Below is a small trained network, with its code and all its weights. Each question gives an input and a class and asks what happens when units are switched off, that is, made to give their printed mean instead of their output.

import numpy as np


def w(rows, s, z=0):
    codes = np.array(rows[::2]) - 128.0
    scale = np.full(codes.shape[1], s)
    scale[-1] = z or s
    return codes * scale


def f(y):
    return y / 2 * (1 + np.tanh(0.7978845608 * (y + 0.044715 * y**3)))


def log_softmax(a):
    a = a - a.max(-1, keepdims=True)
    return a - np.log(np.exp(a).sum(-1, keepdims=True))


def net(x, mask):
    res = np.array(x, float).reshape(1, 5) / 4 @ E
    y = f(res @ A[0][:, :-1].T + A[0][:, -1])
    res = res + np.where(mask, y, B[0][:, -1]) @ B[0][:, :-1]
    return log_softmax(res[-1] @ U[:, :-1].T + U[:, -1])


A, B = {}, {}
E = w([
[155,114,134,7,78],'x0',
[121,118,123,125,136],'x1',
[189,164,164,99,231],'x2',
[131,132,129,128,126],'x3',
[38,193,87,90,154],'x4',
],0.013)
A[0] = w([
[77,177,147,169,185,100],'neuron 0',
[128,135,132,190,224,128],'neuron 1',
[198,98,116,229,133,129],'neuron 2',
[175,62,131,254,158,136],'neuron 3',
[134,42,79,113,22,253],'neuron 4',
[159,106,130,211,150,110],'neuron 5',
[96,209,108,177,163,100],'neuron 6',
[68,137,40,154,98,216],'neuron 7',
[178,17,200,114,77,160],'neuron 8',
[239,61,151,104,183,126],'neuron 9',
[201,147,178,68,224,223],'neuron 10',
[126,191,188,124,235,180],'neuron 11',
[89,153,64,204,113,162],'neuron 12',
[103,181,92,50,141,162],'neuron 13',
[141,109,106,164,55,140],'neuron 14',
[81,121,89,171,126,107],'neuron 15',
[63,220,117,104,149,198],'neuron 16',
[138,217,104,131,209,162],'neuron 17',
[132,166,118,139,198,97],'neuron 18',
[80,147,82,247,120,191],'neuron 19',
],0.0087,0.0049)
B[0] = w([
[119,87,195,126,171,174],'neuron 0',
[119,72,164,146,71,194],'neuron 1',
[142,146,77,88,82,198],'neuron 2',
[193,118,2,137,9,221],'neuron 3',
[10,164,161,201,62,216],'neuron 4',
[183,92,85,129,79,179],'neuron 5',
[94,91,189,102,176,177],'neuron 6',
[36,194,96,149,172,210],'neuron 7',
[92,160,225,145,130,201],'neuron 8',
[175,186,157,79,181,212],'neuron 9',
[172,137,125,53,121,249],'neuron 10',
[166,57,171,86,106,217],'neuron 11',
[90,153,123,140,192,204],'neuron 12',
[165,99,86,118,34,190],'neuron 13',
[51,124,159,153,142,167],'neuron 14',
[92,152,159,107,176,168],'neuron 15',
[79,65,98,158,142,206],'neuron 16',
[131,34,154,118,108,196],'neuron 17',
[99,69,191,116,65,160],'neuron 18',
[74,140,98,129,181,238],'neuron 19',
],0.0079,0.012)
U = w([
[107,142,40,152,76,254],'0',
[99,64,244,153,108,114],'1',
[183,49,77,87,97,144],'2',
[164,197,186,83,178,19],'3',
[91,141,111,154,236,49],'4',
],0.011,0.0025)

Each question gives the input, the list of numbers given to net, and the class t.
The units are the neurons (one row each of A and B). Each row of codes is followed by its name. A weight is (code - 128) times the scale printed after its matrix; where a second scale follows, it is the last column's (A, B and U).
mask holds one flag per neuron, in row order. A switched-off neuron (its flag False) gives its mean, the last column of its row in B, instead of its output. The means were averaged over made-up inputs and are rounded, as every weight is.
A unit's drop is (log p(t) with every unit on - log p(t) with that unit switched off) / (log p(t) with every unit on - log p(t) with every unit switched off).
The circuit of an input: a set's keep is (log p(t) with only the set's units on - log p(t) with every unit switched off) / (log p(t) with every unit on - log p(t) with every unit switched off). Starting from the 12 units with the biggest drops (on a tie, the unit counted first), units are removed one at a time, each time the one whose removal leaves the highest keep (on an exact tie, the one counted first), for as long as the keep stays at least 0.8.
units of the circuit, in order: the units of the circuit, biggest drop first
k most important neurons: the k neurons with the biggest drops, biggest first
drop of u: that unit's drop, to one decimal
input [3,1,8,7,-7], class 3: units of the circuit, in order => (neuron 9)
input [0,-5,3,2,5], class 1: 3 most important neurons => (neuron 3; neuron 2; neuron 5)
input [1,-3,-8,5,-2], class 1: 2 most important neurons => (neuron 3; neuron 8)
input [1,7,7,2,-8], class 3: 3 most important neurons => (neuron 9; neuron 8; neuron 13)
input [-8,-2,3,-4,1], class 1: 2 most important neurons => (neuron 0; neuron 6)
input [8,6,-1,7,1], class 0: units of the circuit, in order => (neuron 11; neuron 4)
input [5,5,0,-8,-8], class 1: 2 most important neurons => (neuron 4; neuron 8)
input [0,1,-7,-1,-7], class 0: 2 most important neurons => (neuron 3; neuron 2)
input [-8,-3,-2,6,1], class 4: 2 most important neurons => (neuron 19; neuron 12)
input [1,0,8,-8,1], class 2: 3 most important neurons => (neuron 10; neuron 8; neuron 4)
input [1,0,1,-5,-7], class 3: 2 most important neurons => (neuron 8; neuron 9)
input [7,6,4,2,-2], class 3: drop of neuron 16 => 0.0
input [4,-1,-7,0,-7], class 1: drop of neuron 8 => 0.1
input [3,4,6,-8,-3], class 3: most important neuron => (neuron 9)
input [-6,-2,8,-8,1], class 1: drop of neuron 5 => -0.1
input [-7,1,8,1,-1], class 2: drop of neuron 3 => 0.3
